Where the symbols take the states:
J390: τ>J586, γ>J266, η>J941, κ>J774
J64: τ>J408, γ>J174, η>J665, κ>J191
J411: τ>J187, γ>J523, η>J725, κ>J302
J568: τ>J640, γ>J774, η>J586, κ>J665
J720: τ>J246, γ>J294, η>J607, κ>J779
J298: τ>J681, γ>J475, η>J63, κ>J37
J63: τ>J536, γ>J253, η>J983, κ>J298
J681: τ>J734, γ>J298, η>J536, κ>J160
J854: τ>J941, γ>J182, η>J888, κ>J266
J294: τ>J720, γ>J490, η>J544, κ>J939
J794: τ>J930, γ>J712, η>J853, κ>J482
J956: τ>J488, γ>J827, η>J984, κ>J150
J150: τ>J245, γ>J899, η>J956, κ>J162
J376: τ>J253, γ>J572, η>J482, κ>J888
J725: τ>J749, γ>J160, η>J734, κ>J411
J162: τ>J158, γ>J304, η>J150, κ>J188
J266: τ>J390, γ>J984, η>J854, κ>J488
J32: τ>J544, γ>J20, η>J163, κ>J490
J191: τ>J368, γ>J52, η>J64, κ>J822
J188: τ>J853, γ>J656, η>J162, κ>J712
J484: τ>J182, γ>J779, η>J246, κ>J859
J536: τ>J490, γ>J63, η>J20, κ>J681
J640: τ>J302, γ>J568, η>J523, κ>J967
J941: τ>J37, γ>J854, η>J475, κ>J390
J348: τ>J827, γ>J187, η>J208, κ>J300
J664: τ>J300, γ>J302, η>J187, κ>J824
J827: τ>J956, γ>J348, η>J859, κ>J899
J475: τ>J298, γ>J888, η>J253, κ>J941
J572: τ>J376, γ>J892, η>J128, κ>J221
J306: τ>J312, γ>J368, η>J518, κ>J163
J160: τ>J725, γ>J37, η>J681, κ>J523
J888: τ>J475, γ>J221, η>J376, κ>J854
J253: τ>J63, γ>J376, η>J291, κ>J475
J408: τ>J518, γ>J64, η>J967, κ>J368
J607: τ>J892, γ>J544, η>J757, κ>J720
J648: τ>J470, γ>J312, η>J714, κ>J757
J482: τ>J291, γ>J128, η>J794, κ>J376
J714: τ>J656, γ>J333, η>J792, κ>J648
J544: τ>J607, γ>J32, η>J280, κ>J294
J52: τ>J191, γ>J853, η>J174, κ>J930
J174: τ>J64, γ>J158, η>J832, κ>J52
J208: τ>J859, γ>J749, η>J779, κ>J348
J939: τ>J779, γ>J734, η>J294, κ>J749
J163: τ>J280, γ>J872, η>J306, κ>J32
J930: τ>J822, γ>J794, η>J52, κ>J291
J872: τ>J163, γ>J822, η>J368, κ>J20
J734: τ>J939, γ>J681, η>J490, κ>J725
J847: τ>J128, γ>J757, η>J470, κ>J892
J490: τ>J294, γ>J536, η>J32, κ>J734
J291: τ>J983, γ>J482, η>J930, κ>J253
J853: τ>J52, γ>J188, η>J158, κ>J794
J368: τ>J306, γ>J191, η>J408, κ>J872
J824: τ>J792, γ>J503, η>J664, κ>J333
J37: τ>J160, γ>J941, η>J298, κ>J586
J312: τ>J648, γ>J306, η>J333, κ>J280
J523: τ>J411, γ>J586, η>J160, κ>J640
J656: τ>J188, γ>J714, η>J304, κ>J470
J899: τ>J150, γ>J300, η>J827, κ>J304
J586: τ>J523, γ>J390, η>J37, κ>J568
J712: τ>J794, γ>J470, η>J188, κ>J128
J246: τ>J221, γ>J720, η>J892, κ>J484
J20: τ>J32, γ>J983, η>J872, κ>J536
J779: τ>J484, γ>J939, η>J720, κ>J208
J280: τ>J757, γ>J163, η>J312, κ>J544
J187: τ>J348, γ>J411, η>J749, κ>J664
J832: τ>J665, γ>J245, η>J774, κ>J174
J967: τ>J503, γ>J665, η>J640, κ>J408
J488: τ>J774, γ>J956, η>J266, κ>J245
J470: τ>J712, γ>J648, η>J656, κ>J847
J518: τ>J333, γ>J408, η>J503, κ>J306
J984: τ>J266, γ>J859, η>J182, κ>J956
J300: τ>J899, γ>J664, η>J348, κ>J792
J892: τ>J572, γ>J607, η>J847, κ>J246
J182: τ>J854, γ>J484, η>J221, κ>J984
J774: τ>J568, γ>J488, η>J390, κ>J832
J983: τ>J20, γ>J291, η>J822, κ>J63
J158: τ>J174, γ>J162, η>J245, κ>J853
J221: τ>J888, γ>J246, η>J572, κ>J182
J822: τ>J872, γ>J930, η>J191, κ>J983
J749: τ>J208, γ>J725, η>J939, κ>J187
J245: τ>J832, γ>J150, η>J488, κ>J158
J304: τ>J162, γ>J792, η>J899, κ>J656
J792: τ>J304, γ>J824, η>J300, κ>J714
J665: τ>J967, γ>J832, η>J568, κ>J64
J859: τ>J984, γ>J208, η>J484, κ>J827
J302: τ>J664, γ>J640, η>J411, κ>J503
J503: τ>J824, γ>J967, η>J302, κ>J518
J128: τ>J482, γ>J847, η>J712, κ>J572
J333: τ>J714, γ>J518, η>J824, κ>J312
J757: τ>J847, γ>J280, η>J648, κ>J607

The rows follow the links: the fewer symbols apart two states are, the more alike their rows tend to be.

Each row is also shifted at random along 4 hidden directions that mean nothing.

Known rows, each with its state:
[28, 31, -38, -47, -9, -3, -15, -40, -5, 26, -52, -39, -58, -3, 20, -22, 25, -1, 13, -17, -3, 16, 32, 53, 25, 34, 42, -27, -55, 65, -13, -59, -38, -6, -34, -36, -33, 76, 4, -29, -13, 35, 9, -64] | J191
[-20, 15, -16, -33, -64, -13, -37, 21, 0, 44, -3, -42, -39, 0, -5, 43, 7, -43, -3, 38, 16, 28, 4, 21, 35, 21, -28, -17, 30, 37, -10, 37, -49, 12, 4, 4, -32, 12, 38, -72, -26, -20, -4, -51] | J20
[28, -26, 19, 25, -5, 16, -9, 16, -22, 49, 1, -10, 7, 37, 4, 51, 49, 26, -63, -18, -20, 9, -14, 10, -1, -31, 22, 57, -31, 7, -45, 0, -58, -38, 29, -39, -7, -27, 7, 1, -32, -9, 56, -41] | J298
[-36, 3, 5, -13, 14, -24, -3, -40, 23, -18, -22, 21, 4, -30, 20, -27, -28, 11, 0, 24, -2, -51, 3, -28, -17, -1, 10, -24, 22, -10, 27, 13, 14, 46, 0, 38, -1, 5, -18, 31, 3, -7, -24, 25] | J792
[138, 21, -58, 20, 24, 13, -5, 15, -12, -9, -2, 14, 6, -46, 52, -43, -44, 46, -58, 18, -6, -28, -11, 5, 12, -6, 10, -37, -7, 14, -30, -2, -16, -2, 63, -14, 15, -49, 11, -8, -8, 8, -16, 18] | J208
[55, 44, -5, -5, 37, -12, 10, 29, 8, 116, -16, -98, -67, 9, -11, -8, -58, -15, 47, 80, -9, 21, 36, 72, 48, 19, 28, -40, 1, 108, 10, 18, -14, -3, -45, -11, -32, -46, -2, -139, 26, 51, 45, -105] | J523
[-52, 8, -13, -9, -43, 3, 3, 55, -17, -19, 45, 8, 18, 7, -8, 30, -3, -22, 3, -32, -5, 51, -14, 9, 29, 13, -60, 12, 8, -24, -22, 14, 2, -21, 19, 3, -7, -5, 24, -7, -4, -11, -15, 22] | J572
[-27, -11, 7, -29, -57, 14, -24, 19, -45, 57, 48, -24, 18, 2, 68, 32, 16, 25, -125, -39, -39, 12, -13, 40, 30, 7, -7, 14, -33, 15, -28, 7, -110, -26, 38, -6, -60, 4, 17, 10, -54, -6, 38, -65] | J607
[2, 35, -9, 39, 56, -11, 45, -3, 22, -72, -15, 28, -6, 21, -48, -31, -31, -7, 93, 8, 31, -5, -7, -44, -16, -9, 7, 14, 5, -17, 8, -13, 89, -9, -23, 6, 36, -24, -33, 1, 71, 12, -25, 81] | J774
[67, -26, 96, 34, 54, 20, 26, -35, -9, 13, 56, -2, 28, 17, 2, -18, -5, 5, -24, 43, 64, -45, -3, -36, -46, -32, 35, -28, 36, -10, 84, -7, 14, -18, -60, 26, -20, -2, -47, 57, 40, 0, 17, -3] | J899
[7, -33, -51, 48, 11, 8, 5, 31, 41, -72, -31, 70, 31, -14, -46, 14, 7, 3, 37, -26, -25, 25, -12, -25, -26, -23, -35, 52, -1, -58, -66, 13, 77, 24, 62, -30, 111, -46, 20, 0, -11, -17, -18, 69] | J779
[-142, -12, -10, -4, -44, 2, 3, 52, -19, -39, 46, 38, 61, 11, 15, 36, 9, 15, -49, -97, -65, 35, -35, 5, 23, 0, -47, 67, -37, -57, -53, 19, -18, -24, 54, 1, 11, -22, 11, 54, -28, -7, 7, 41] | J376
[-12, 4, -59, -1, -32, 21, 9, 44, -22, -62, 22, 38, 36, -10, 4, -7, 10, 27, -17, -88, -38, 46, -14, 5, 24, 7, -42, 24, -37, -41, -44, -20, 11, -33, 50, -28, 18, -5, 17, 29, -17, 5, -19, 53] | J63
[47, -23, 10, 12, 5, -1, 0, 25, 12, 57, -12, -30, 14, 11, -26, 38, 17, 7, -8, 33, -27, -6, 0, 1, -5, -26, 2, 13, 23, 16, 12, 50, -24, 17, -1, -5, 4, -60, 15, -57, -30, 0, 31, -35] | J854
[-40, -76, 58, -25, -50, 26, -22, -40, -34, 35, 39, 10, 65, 12, 57, 39, 76, 37, -137, -64, -29, -26, -14, 5, -25, -29, 18, 17, -26, -32, 21, -1, -94, -8, 6, 1, -44, 35, -3, 98, -77, -17, 44, -47] | J163
[62, 15, 0, -7, -19, 15, 7, 25, -33, 50, 14, -46, -15, 41, -14, 41, 47, 7, -24, -11, -8, 23, -2, 24, 32, -9, 12, 24, -28, 38, -8, -9, -69, -53, -19, -32, -57, -9, 13, -45, -11, 14, 41, -40] | J720
[-61, -2, -2, -27, -59, -11, -14, 20, 10, -42, 12, 28, 15, 2, -25, 37, 19, -38, 12, -1, 12, 9, -19, -46, -2, 9, -63, 2, 47, -46, 11, 45, 0, 25, 11, 29, -1, 8, 25, 15, -11, -40, -45, 42] | J291
[107, 12, -9, 9, -18, 15, 3, 28, -23, 42, -5, -49, -42, 36, -34, 30, 53, -6, 0, 14, 24, 31, 0, 22, 30, 1, 12, 4, -9, 43, -10, -15, -52, -49, -17, -45, -39, -5, 14, -66, -1, 15, 37, -47] | J221
[-148, -1, -9, -27, 0, -14, -24, -24, -1, 3, -16, 14, -5, -24, 62, -20, -42, 14, -29, -37, -54, -10, 6, 42, 6, 26, 17, 13, -50, 6, -39, -16, -14, 21, 31, 12, 9, 26, -10, 33, -18, 7, 7, -22] | J518
[55, 6, 14, -20, 13, 0, -9, -48, -6, -3, 9, 2, 9, -43, 57, -53, -25, 20, -51, 32, 20, -53, 5, -25, -16, 1, 26, -68, 21, 10, 55, -10, -21, 18, -22, 38, -37, 21, -9, 52, 1, -4, -27, 2] | J304
[-39, -41, 1, 2, 32, -10, -16, -51, 30, 54, -74, -7, -14, -10, 34, -11, -9, 24, -17, 10, -60, -34, 29, 39, -25, -4, 68, 20, -33, 36, -18, -8, -14, 52, 12, -9, 38, 8, -6, -6, -37, 6, 45, -61] | J832
[6, 36, 2, -10, -50, 0, 12, 75, 19, -31, 61, -25, -31, -2, -92, 24, -29, -94, 127, 58, 88, 74, 7, -27, 38, 38, -113, -54, 95, -8, 50, 36, 71, -12, -55, 32, -6, 1, 33, -79, 65, -16, -67, 35] | J892
[-31, -71, 60, -25, -59, 16, -18, -34, -35, 22, 41, 12, 67, 3, 36, 39, 66, 27, -108, -53, -19, -32, -13, -11, -25, -28, -1, 6, -2, -35, 40, 9, -78, -5, -7, 6, -46, 29, 0, 87, -65, -21, 22, -29] | J280
[-16, -14, 35, 28, -1, -5, 25, 37, 2, -19, 36, 17, 70, 23, -26, 37, -6, 9, -26, 10, -17, -34, -32, -59, -15, -43, -25, 29, 52, -47, 36, 73, 6, 9, 8, 39, 3, -89, -5, 19, -3, -21, 1, 54] | J37
[-60, 3, -21, -27, 10, -2, -25, -37, -10, -15, 1, 26, 11, -46, 97, -44, -40, 35, -76, -34, -27, -33, -1, 24, -7, 18, 25, -4, -43, 0, -34, -34, -26, 15, 50, 13, 5, 37, -6, 70, -25, 0, -13, -3] | J64
[-27, 6, -2, 29, -14, 8, 28, 42, -14, -83, 32, 50, 35, 38, -48, 27, 44, -2, 17, -58, 5, 24, -42, -55, -6, -24, -40, 65, -2, -67, -23, 9, 26, -44, 19, -4, 13, -30, -5, 41, 20, -16, -13, 94] | J246
[150, 53, 1, 14, 46, 11, 43, 29, -13, 29, 33, -55, -13, -11, -9, -51, -55, 3, 49, 55, 44, 3, 19, 8, 27, 14, 11, -74, 20, 53, 61, -8, 25, -33, -61, 4, -30, -28, -19, -60, 62, 44, -13, -12] | J187
[-181, -20, -27, -18, -57, -20, -30, 17, 17, -57, -23, 64, 30, -2, 10, 49, 18, -3, -34, -65, -61, 6, -36, -24, -4, 5, -58, 80, -12, -65, -74, 40, -9, 34, 85, 21, 38, -7, 24, 55, -47, -43, -26, 60] | J983
[-58, 10, -9, -20, 11, -13, -20, -37, -1, -23, -15, 29, 3, -39, 59, -36, -46, 19, -37, -11, -18, -44, 1, -1, -10, 13, 20, -11, -9, -5, -14, -5, -7, 36, 30, 31, 7, 20, -11, 47, -8, -7, -22, 15] | J158
[-45, 11, -14, -26, 1, 2, 4, -23, -9, -33, 6, 14, 6, -18, 26, -51, -26, -1, 11, -46, 0, 9, 16, 14, 11, 30, -1, -24, -25, -5, 10, -43, 19, -3, -12, 12, -7, 49, -14, 43, 13, 17, -24, 13] | J656

Where do the symbols, taken in turn from left to right, take each start?
Answer with the state's name.
[13, -15, -36, -28, -53, 4, -22, -4, 5, -45, -1, 36, 14, -26, 5, 11, 27, -16, -11, -17, 6, -3, -6, -20, 2, 14, -45, -19, 24, -38, -6, 10, -4, 26, 29, 3, 5, 27, 28, 27, -29, -28, -45, 39]
κ η τ γ => J482
[111, 3, -31, 34, 15, 24, 17, 30, -13, -93, 54, 63, 76, -39, 41, -46, -37, 52, -62, -16, 16, -44, -38, -69, -21, -30, -21, -21, 24, -67, 4, 3, 30, -13, 61, 23, 18, -68, -7, 73, 15, -16, -53, 114]
η τ γ τ γ => J939
[25, -37, 70, 14, 40, 6, 10, -45, 2, 53, 6, -29, 15, 6, 18, -9, -2, 16, -34, 38, 11, -39, 14, 3, -38, -23, 53, -18, 14, 24, 54, -3, -13, 10, -45, 17, -11, 4, -32, 24, -3, 15, 34, -53]
τ γ κ τ => J174
[95, 41, -35, 10, 53, 1, 23, -12, -10, 28, -38, -34, -35, 3, 14, -53, -17, 31, 14, 7, -14, -16, 22, 33, 18, 2, 60, -19, -39, 54, -4, -36, -7, -22, -14, -31, -8, -17, -16, -46, 21, 40, 24, -27]
γ η γ => J208
[-32, -23, 37, 22, -5, -3, 10, 30, 12, 21, 21, -4, 54, 29, -28, 47, 14, 2, -16, 20, -31, -22, -22, -34, -17, -42, -9, 42, 39, -26, 20, 79, -7, 17, 3, 28, 3, -85, -2, -13, -16, -11, 28, 24]
τ η τ κ η => J681
[12, 15, -58, -5, -31, 11, 7, 51, -5, -37, -2, 13, -1, -1, -29, 1, 22, -4, 33, -49, -21, 52, 0, 19, 30, 25, -43, 20, -27, -7, -38, -14, 13, -20, 23, -33, 13, -13, 25, -32, -1, 15, -14, 36]
η τ γ η τ => J163
[47, 16, -35, -12, -30, 21, 2, 32, -33, 35, 2, -28, -12, 23, 7, 15, 47, 18, -31, -44, -26, 29, -4, 41, 36, 15, -1, 14, -42, 34, -29, -14, -64, -38, 7, -41, -38, 1, 17, -38, -26, 19, 31, -37]
τ η κ κ => J939
[-75, -24, -11, 12, 31, -18, -2, -42, 43, -36, -68, 41, 12, -23, -6, -22, -28, 4, 48, -8, -33, -26, 12, -12, -43, -7, 13, 17, 0, -28, -11, 8, 68, 66, 14, 15, 76, -7, -23, 25, -4, -7, -13, 36]
η γ γ τ τ => J568
[-100, -4, -63, -2, -44, 0, -3, 53, -6, -43, -2, 37, 24, -1, -16, 10, 5, 5, 6, -83, -64, 52, -15, 17, 30, 16, -47, 57, -41, -43, -78, 1, 18, -8, 64, -24, 38, -10, 26, 4, -23, 2, -8, 44]
γ κ η γ => J572
[115, -30, -15, 41, 10, 32, 9, 23, 1, -37, 19, 37, 24, -4, -15, 8, 26, 10, -21, -12, 24, 18, -13, -14, -23, -29, -21, 8, -1, -35, -26, -11, 32, -23, 33, -39, 47, -26, 9, 15, -12, -14, -5, 35]
κ η γ γ κ γ => J941
[-75, 6, -3, -23, -47, -7, -18, 41, -5, 0, 31, 2, -3, 2, -9, 41, -1, -30, -11, -1, 7, 32, -21, 1, 25, 21, -55, 12, 22, -17, -22, 30, -18, -1, 28, 11, -8, 1, 26, -11, -4, -23, -16, 4]
κ η τ κ γ => J294
[-47, 22, 39, 24, 39, -1, 49, 21, -23, -23, 48, 2, 59, 26, 4, -18, -31, 38, -6, -37, -25, -21, -20, -31, -1, -26, 14, 31, -14, -19, 22, 10, 18, -30, -16, 28, -15, -62, -38, 44, 39, 28, 16, 44]
κ γ τ κ η => J300
[-31, -40, 31, 39, -6, 7, 14, 37, 15, 3, 16, 13, 31, 26, -49, 62, 28, -7, 7, -5, -11, 17, -21, -13, -22, -38, -22, 58, 16, -38, -13, 41, 22, -2, 15, -13, 44, -51, 6, -5, -12, -8, 30, 9]
η κ η κ γ τ => J939
[21, 14, -32, -27, 7, 10, -3, -23, -16, -31, 20, 10, 0, -39, 56, -66, -36, 16, -16, -34, 6, -4, 26, 23, 19, 39, 10, -66, -28, 1, 9, -61, 10, -7, -3, 1, -10, 63, -19, 47, 9, 25, -35, 2]
γ γ τ η => J824
